Here is a tiny trained network, its code and every weight. The questions are about switching its units off for an input and a class, where a switched-off unit gives its printed mean instead of its output.

import numpy as np


def w(rows, s, z=0):
    codes = np.array(rows[::2]) - 128.0
    scale = np.full(codes.shape[1], s)
    scale[-1] = z or s
    return codes * scale


def f(y):
    return np.maximum(y, 0)


def log_softmax(a):
    a = a - a.max(-1, keepdims=True)
    return a - np.log(np.exp(a).sum(-1, keepdims=True))


def net(x, mask):
    res = np.array(x, float).reshape(1, 8) / 4 @ E
    y = f(res @ A[0][:, :-1].T + A[0][:, -1])
    res = res + np.where(mask, y, B[0][:, -1]) @ B[0][:, :-1]
    return log_softmax(res[-1] @ U[:, :-1].T + U[:, -1])


A, B = {}, {}
E = w([
[130,127,132,135,126,131,131,133,134,128],'x0',
[73,173,9,241,192,36,235,30,228,94],'x1',
[131,122,124,122,147,136,124,125,135,136],'x2',
[132,144,124,144,112,128,126,146,130,132],'x3',
[14,231,146,60,35,240,139,36,191,203],'x4',
[253,62,78,95,3,48,71,33,213,227],'x5',
[134,126,130,131,126,133,129,122,126,122],'x6',
[125,122,130,120,135,124,129,131,134,134],'x7',
],0.0052)
A[0] = w([
[140,122,191,18,71,187,48,198,68,175,171],'N0',
[243,52,72,95,17,53,79,42,218,220,109],'N1',
[85,168,8,218,176,50,224,52,207,119,167],'N2',
[146,122,172,45,112,185,75,144,63,147,6],'N3',
[30,138,196,138,195,192,184,227,77,26,105],'N4',
[43,242,160,55,72,233,90,54,152,197,53],'N5',
[204,111,114,92,41,108,89,77,150,220,109],'N6',
[74,188,11,225,182,21,221,36,249,95,165],'N7',
[161,105,161,65,105,201,44,162,82,154,170],'N8',
[184,63,104,129,95,79,91,76,188,208,99],'N9',
[23,174,222,129,164,199,176,158,94,85,142],'N10',
[233,35,136,192,196,30,115,194,72,56,92],'N11',
[44,212,216,64,48,215,166,84,182,198,45],'N12',
[254,47,129,158,204,18,94,210,88,55,70],'N13',
[253,67,123,70,15,48,56,83,202,202,110],'N14',
[198,98,186,74,93,163,80,185,81,171,157],'N15',
[226,44,124,186,195,24,112,208,66,66,75],'N16',
[48,201,92,99,59,231,148,61,198,169,70],'N17',
[170,91,246,67,93,188,50,213,71,171,152],'N18',
[53,160,128,136,207,191,133,191,46,72,105],'N19',
[167,87,201,58,84,176,73,184,32,166,148],'N20',
[193,110,203,44,100,218,41,168,44,149,162],'N21',
],0.0052,0.002)
B[0] = w([
[169,97,189,197,121,47,220,75,194,126,222],'N0',
[93,211,85,127,231,221,152,218,12,22,247],'N1',
[202,107,225,212,159,41,235,72,169,117,236],'N2',
[153,118,133,173,142,95,176,89,147,101,175],'N3',
[66,231,83,119,216,213,113,213,48,44,226],'N4',
[117,96,60,18,38,164,34,95,194,209,224],'N5',
[91,205,68,103,209,196,100,188,65,52,203],'N6',
[206,103,255,225,142,33,230,55,161,101,254],'N7',
[130,114,167,189,146,80,176,96,156,107,199],'N8',
[144,207,80,109,187,182,168,214,61,61,194],'N9',
[106,190,89,96,208,194,98,205,37,61,213],'N10',
[93,52,75,34,46,169,28,76,209,185,226],'N11',
[100,62,66,29,38,176,36,86,190,216,219],'N12',
[105,60,35,7,29,188,29,99,185,224,227],'N13',
[78,231,70,121,219,215,131,222,27,32,241],'N14',
[162,92,197,175,124,72,192,94,149,140,200],'N15',
[73,73,61,32,49,135,24,87,224,216,223],'N16',
[95,49,88,75,38,119,40,53,201,207,213],'N17',
[163,100,210,189,137,52,228,93,162,103,223],'N18',
[77,194,79,100,213,203,131,194,61,57,206],'N19',
[159,91,207,199,126,86,217,73,158,90,212],'N20',
[122,94,213,204,157,53,213,83,185,89,222],'N21',
],0.0054,0.0084)
U = w([
[199,83,245,252,182,9,242,31,195,89,169],'0',
[79,232,60,123,254,239,111,235,10,14,2],'1',
[93,27,47,30,33,176,3,47,242,234,126],'2',
],0.0061,0.0017)

Each question gives the input, the list of numbers given to net, and the class t.
The units are the neurons (one row each of A and B). Each row of codes is followed by its name. A weight is (code - 128) times the scale printed after its matrix; where a second scale follows, it is the last column's (A, B and U).
mask holds one flag per neuron, in row order. A switched-off neuron (its flag False) gives its mean, the last column of its row in B, instead of its output. The means were averaged over made-up inputs and are rounded, as every weight is.
A unit's drop is (log p(t) with every unit on - log p(t) with that unit switched off) / (log p(t) with every unit on - log p(t) with every unit switched off).
The circuit of an input: a set's keep is (log p(t) with only the set's units on - log p(t) with every unit switched off) / (log p(t) with every unit on - log p(t) with every unit switched off). Starting from the 12 units with the biggest drops (on a tie, the unit counted first), units are removed one at a time, each time the one whose removal leaves the highest keep (on an exact tie, the one counted first), for as long as the keep stays at least 0.8.
circuit, biggest first: the units of the circuit, biggest drop first
most important unit: the unit with the biggest drop
k most important neurons: the k neurons with the biggest drops, biggest first
drop of u: that unit's drop, to one decimal
input [-7,4,-6,2,-5,0,-1,2], class 2: circuit, biggest first	(N13, N16)
input [-4,1,-1,-1,7,7,-1,0], class 1: most important unit	N1
input [3,1,-5,8,-4,4,4,-2], class 1: circuit, biggest first	(N1, N14)
input [4,5,4,-5,-8,8,5,-8], class 1: 3 most important neurons	(N1, N14, N9)
input [-8,-7,-1,3,7,5,-3,8], class 0: 3 most important neurons	(N0, N21, N18)
input [2,-7,6,8,-7,-7,-8,-7], class 0: 2 most important neurons	(N18, N21)
input [-6,-5,6,-3,7,-6,1,0], class 2: 2 most important neurons	(N5, N12)
input [-1,6,-1,-6,2,-6,4,8], class 0: 2 most important neurons	(N7, N2)
input [0,-1,-4,6,6,6,8,-7], class 1: 3 most important neurons	(N1, N14, N6)
input [-2,-2,4,-5,-3,-2,6,-1], class 2: 4 most important neurons	(N7, N1, N2, N14)
input [-2,-7,-8,7,-8,-7,-3,8], class 2: 2 most important neurons	(N13, N16)
input [-1,-2,8,-3,-5,6,-8,-3], class 1: drop of N14	0.3
input [-7,-3,4,2,-2,5,-6,0], class 1: drop of N14	0.1
input [8,-5,-5,-7,-7,0,-8,-5], class 2: drop of N11	0.2
input [-2,6,-5,-2,2,-5,-2,8], class 0: most important unit	N7
